-0.4   1.2  -1.5   0.0   0.7  -1.2  -0.2 yields 0.0, 1.2

 -1.9    1.7    1.2   -1.2  -13.1   13.3   -1.5
  6.3   -2.6    2.1    3.7  -14.3   10.9    6.4
  8.4    4.8    1.2    4.8   -9.5    9.7   10.1
yields 3.7, 13.3

-193.180  -120.911   200.028    75.482  -101.276   -65.004    39.540 yields 75.482, 200.028

-0.09   0.13  -0.13   0.01  -0.11 yields -0.13, 0.13

 0.15  -0.04  -0.03   0.01  -0.18   0.12   0.09 yields 0.01, 0.15

 1.3  -0.5  -1.2  -1.4  -0.4 yields -1.2, 1.3

 0.10   0.01  -0.14   0.02  -0.12 yields -0.14, 0.10

 0.145  -0.152   0.189   0.037   0.053 yields 0.189, 0.189
---
array([[ -2.1,   7.9,  -1.3, -11.5,  -0.1,  -2.9],
       [-10.0,  43.1, -14.6, -60.6,  -1.5, -33.9],
       [ 17.0, -47.3,  14.4,  51.3,   0.8,  16.1]]) out -10.0

array([[-21.4,  28.8, -21.6,   1.5, -80.4, -72.7],
       [-16.9,  28.8, -20.7,   2.7, -75.4, -67.3]]) out -16.9

array([[-56.6, -57.9, -16.1, -36.5],
       [ -0.5,   8.2, -15.4, -12.5]]) out -0.5

array([[ 69.6,  38.2,  46.1,  26.4, -33.4,  41.2],
       [-14.1,  70.5, -26.0,  -0.6,  76.0, -54.6],
       [ 23.3, -52.0,  24.3,  -1.2, -58.7,  41.1]]) out -14.1

array([[-19.5,  -0.2, -57.6,   0.2, -42.7,   6.5,  15.3],
       [-55.4,   6.6, -21.1,  12.9,   1.5, -21.7,  17.6],
       [ 29.6,  -3.4,  29.2,  13.1, -44.6,  37.1,  -0.4]]) out -55.4

array([[ 19.6,  29.5,  19.2,   2.2],
       [-13.3,  -0.3,   0.6,   2.1],
       [-20.3,  70.8,  47.6, -15.0]]) out -13.3
---
[[-20.5 -34.6  12.8  52.3   8.5  -9.1]
 [-16.7  20.4  34.4  43.4  -8.9  -6.7]
 [-18.0 -18.5  22.2  59.1   0.8 -10.1]] -> -20.5

[[ 46.8  54.6  41.3 -45.8]
 [-38.8  -2.0 -51.1 -38.5]
 [ 21.1  56.8  77.6  26.2]] -> 46.8

[[ 41.8  62.0  -6.5   1.8 -29.5 -33.4 -10.8]
 [ 18.0  41.7  69.0 -41.5  43.1  41.6 -80.3]
 [-17.2  65.8  25.7   4.8  41.7  49.2  12.4]] -> 41.8

[[-9.3  0.5  3.3 76.7  6.5 -1.8]
 [-3.2  0.5  3.3 76.7  3.5  1.7]
 [-2.2 -1.0  0.9 76.7  3.0  1.0]] -> -9.3

[[  4.2   1.7   5.1  -0.5  -2.1]
 [ 29.5  -9.7 -32.9  16.2  -8.0]
 [-66.5   2.8 -41.0 -37.9 -71.3]] -> 4.2

[[ 29.8 -46.3  38.1 -35.1]
 [-36.2 -18.1   5.1 -61.9]
 [ 65.4 -12.6 -63.1  -3.5]] -> 29.8

[[ 69.4  15.9  -7.8  49.7]
 [ 55.1  -5.0 -35.3  36.0]
 [ 30.7 -10.3 -14.9  18.9]] -> 69.4

[[ -9.0 -35.8  12.6  29.1  -5.2]
 [ 45.0 -32.6 -27.3 -17.6  39.3]
 [ 29.6 -61.1 -43.7 -48.2  34.6]] -> -9.0

[[-41.5  -4.2   3.3 -42.3   6.1 -31.4 -19.8]
 [ -5.3 -28.1   0.6 -25.7 -31.8 -42.6 -10.8]
 [-43.1  44.5  11.3 -21.7 -22.8  -8.1  63.8]] -> -41.5
---
array([[ 1.6, -0.5,  0.9,  0.4,  1.0, -0.7,  1.8],
       [ 2.1,  1.2,  0.2,  2.0,  1.0, -1.7,  1.9],
       [ 1.5,  1.6,  0.2,  1.0,  0.8, -0.8,  2.2]]) ans = -0.5

array([ 106.80, -105.58, -120.72, -108.78,  -83.00,  -59.08,  -38.68]) ans = -105.58

array([  2.7, -15.6,  13.2,  -7.1]) ans = -15.6

array([[ -9.25,  -8.18,  12.96,  -6.35],
       [-13.02,   3.79,   1.81, -12.75],
       [ -5.45,  -2.93, -18.79,   7.81]]) ans = -8.18

array([-14.7,  -1.7,  19.2,   8.3,   6.2,   3.9]) ans = -1.7

array([[ -94.156, -155.281,  -21.456, -164.698,  -70.875,  139.848],
       [-135.107,  -41.309, -229.135,  -34.889,  -41.309,  -36.270],
       [-152.770,  -41.309,    1.503,  108.541,  -71.551,  -83.357]]) ans = -155.281
---
-48.5   21.3   14.9   24.5   64.3   26.4 Answer: 14.9

 78.0   47.2    2.1  -40.8   45.6   11.9   16.2
 41.6   -3.4   42.5  -10.5   25.6   34.2  -34.8
Answer: 42.5

55.1  41.6   5.5  65.7 Answer: 5.5

 18.6   -4.4  -20.3   17.3  -37.1   74.6
 16.1   -3.4  -20.2   16.1  -38.0   74.0
 21.3   -6.6  -19.8   18.2  -35.8   76.8
Answer: -19.8

-23.2  -24.8    3.7    8.7  -16.5   12.7  -18.6
  3.0   -5.3   25.6   75.4    8.5   79.9  -11.2
Answer: 25.6

-13.2   27.6  -13.5  -13.2   26.7  -13.6
-32.7   67.2  -32.7  -32.1   64.8  -32.3
 20.0  -42.5   20.3   19.8  -41.2   19.7
Answer: 20.3

 41.8  -40.5   42.5   43.0  -42.8
 41.0  -39.8   42.7   42.6  -43.2
-54.1   51.9  -54.7  -56.1   56.6
Answer: -54.7
---
[[745 151 746 743 150 751 744]
 [632 382 633 635 381 635 631]
 [673 294 675 678 292 678 671]] ans = 745, 671

[-47  17  24  31] ans = -47, 31

[96 17 82 88 38 11 80] ans = 96, 80

[-420  594 -532 -233  415] ans = -420, 415

[5656 2123 6036 9017 4577 6872 4457] ans = 5656, 4457

[[266 378  54 833 416 351 665]
 [211 169 519 491 523 155 522]
 [885 402 502 553 394 163 627]] ans = 266, 627

[[19 76 18 17 77]
 [68 27 69 69 25]] ans = 19, 25

[ 48 253  19  79 215] ans = 48, 215

[9675 8829 3278 3015 5296] ans = 9675, 5296
---
[[-45.0  18.9  63.0 -41.7]
 [  4.2  12.6 -40.7 -26.6]
 [  9.9  73.5 -24.7  -4.7]]	63.0

[[-55.1  -7.4 -58.7  -2.0   1.6]
 [-31.9 -54.9 -58.1  43.7 -63.3]
 [-60.9   8.1  52.7 -38.0 -27.7]]	-2.0

[[ 10.8 -67.3  19.6  -1.3  20.1  10.0  -5.1]
 [  8.0  50.5 -22.3  47.8 -20.2 -53.2 -34.3]
 [ 67.6 -14.1 -22.3  35.6  54.4  59.1  38.5]]	10.0

[[ 10.6   5.3 -12.6  21.4  -8.8]
 [ -9.4   7.8   5.6  22.5  65.7]
 [ -6.7  63.6   3.7   7.7  10.7]]	21.4

[[ 42.4  37.5 -23.9  52.2  35.2  25.1 -28.1]
 [ 16.4 -38.6 -18.8 -39.8  16.4   8.4  -8.1]
 [  2.5  33.3  -2.2  40.2 -30.9 -58.3   5.3]]	25.1

[[ 69.8 -55.7  -5.1  -4.8]
 [-49.3 -77.9   0.0   9.5]
 [-43.1 -79.6  -3.9  -2.9]]	-5.1

[[ -5.6  12.1   3.8  -9.7 -10.2]
 [ 57.2  15.8  47.1 -65.7 -36.0]
 [ 34.4  54.1  25.7  -3.8 -14.6]]	-9.7

[[-10.9  55.9 -24.2  25.5  49.2  56.6]
 [ -1.7   3.2   2.0  38.5   8.5 -38.1]
 [-15.9  60.5  -1.1  51.8  67.0   6.3]]	49.2

[[ 60.3  12.5   7.4   4.5]
 [  4.0   3.3   2.2   3.2]
 [-29.4  -1.5   8.8   5.6]]	7.4
